Below is a small trained network, with its code and all its weights. Each question gives an input and a class and asks what happens when units are switched off, that is, made to give their printed mean instead of their output.

import numpy as np


def w(rows, s, z=0):
    codes = np.array(rows[::2]) - 128.0
    scale = np.full(codes.shape[1], s)
    scale[-1] = z or s
    return codes * scale


def f(y):
    return np.maximum(y, 0)


def log_softmax(a):
    a = a - a.max(-1, keepdims=True)
    return a - np.log(np.exp(a).sum(-1, keepdims=True))


def net(x, mask):
    res = np.array(x, float).reshape(1, 4) / 4 @ E
    y = f(res @ A[0][:, :-1].T + A[0][:, -1])
    res = res + np.where(mask, y, B[0][:, -1]) @ B[0][:, :-1]
    return log_softmax(res[-1] @ U[:, :-1].T + U[:, -1])


A, B = {}, {}
E = w([
[152,27,94,158,141,142,199],'x0',
[134,178,56,132,148,252,162],'x1',
[210,141,85,173,201,117,104],'x2',
[180,128,165,61,106,207,164],'x3',
],0.012)
A[0] = w([
[162,149,178,88,164,108,97,181],'neuron 0',
[196,102,68,163,201,157,171,206],'neuron 1',
[144,131,63,143,127,183,155,209],'neuron 2',
[145,79,163,107,94,136,174,255],'neuron 3',
[154,212,136,104,165,133,63,177],'neuron 4',
[133,153,111,146,149,90,77,225],'neuron 5',
[161,129,144,63,122,156,116,53],'neuron 6',
[168,120,157,12,91,153,138,172],'neuron 7',
[137,249,120,87,128,163,109,197],'neuron 8',
[122,190,104,153,120,149,137,215],'neuron 9',
],0.014,0.0056)
B[0] = w([
[86,151,88,200,152,118,180,180],'neuron 0',
[178,72,53,224,152,172,121,249],'neuron 1',
[103,170,134,236,155,196,223,221],'neuron 2',
[77,131,229,97,182,116,184,202],'neuron 3',
[20,115,90,141,169,255,129,213],'neuron 4',
[91,174,126,143,111,84,188,200],'neuron 5',
[43,164,138,78,149,150,94,163],'neuron 6',
[101,181,252,125,47,4,202,212],'neuron 7',
[32,55,133,10,217,234,52,234],'neuron 8',
[12,154,137,125,71,138,180,191],'neuron 9',
],0.008,0.017)
U = w([
[160,163,182,98,106,20,149,197],'0',
[32,103,145,7,145,141,117,253],'1',
[146,133,123,66,104,165,79,23],'2',
[177,114,10,164,156,94,101,162],'3',
[100,200,120,165,134,155,199,87],'4',
[230,87,96,126,160,192,134,23],'5',
[173,161,102,57,132,138,107,16],'6',
],0.011,0.0031)

Each question gives the input, the list of numbers given to net, and the class t.
The units are the neurons (one row each of A and B). Each row of codes is followed by its name. A weight is (code - 128) times the scale printed after its matrix; where a second scale follows, it is the last column's (A, B and U).
mask holds one flag per neuron, in row order. A switched-off neuron (its flag False) gives its mean, the last column of its row in B, instead of its output. The means were averaged over made-up inputs and are rounded, as every weight is.
A unit's drop is (log p(t) with every unit on - log p(t) with that unit switched off) / (log p(t) with every unit on - log p(t) with every unit switched off).
The circuit of an input: a set's keep is (log p(t) with only the set's units on - log p(t) with every unit switched off) / (log p(t) with every unit on - log p(t) with every unit switched off). Starting from all 10 units, units are removed one at a time, each time the one whose removal leaves the highest keep (on an exact tie, the one counted first), for as long as the keep stays at least 0.8.
circuit, biggest first: the units of the circuit, biggest drop first
most important unit: the unit with the biggest drop
k most important neurons: the k neurons with the biggest drops, biggest first
drop of u: that unit's drop, to one decimal
input [5,6,7,-5], class 3: most important unit : neuron 1
input [-3,-5,-5,-5], class 0: circuit, biggest first : [neuron 8; neuron 4]
input [-1,-6,4,7], class 0: 2 most important neurons : [neuron 8; neuron 7]
input [8,2,0,-3], class 5: circuit, biggest first : [neuron 1; neuron 7]
input [-2,-4,-7,5], class 0: 3 most important neurons : [neuron 7; neuron 8; neuron 4]
input [4,-6,4,-6], class 3: 2 most important neurons : [neuron 7; neuron 3]
input [5,-6,-1,-4], class 0: 2 most important neurons : [neuron 8; neuron 4]
input [-6,5,8,-2], class 1: 2 most important neurons : [neuron 8; neuron 4]
input [-2,-5,-7,-7], class 0: 2 most important neurons : [neuron 8; neuron 4]
input [-3,-2,8,7], class 1: 4 most important neurons : [neuron 8; neuron 2; neuron 6; neuron 4]
input [-7,-1,8,-4], class 1: 2 most important neurons : [neuron 8; neuron 2]
input [-4,-6,-6,6], class 0: 3 most important neurons : [neuron 7; neuron 4; neuron 8]
input [-3,-6,1,-1], class 4: 3 most important neurons : [neuron 8; neuron 7; neuron 0]
input [7,5,6,5], class 5: 2 most important neurons : [neuron 1; neuron 5]
input [2,-1,2,-3], class 3: most important unit : neuron 7
input [8,-3,0,-4], class 3: drop of neuron 6 : 0.0
input [4,-2,2,-1], class 3: drop of neuron 7 : 0.1
input [3,-5,-5,0], class 0: drop of neuron 8 : 0.6
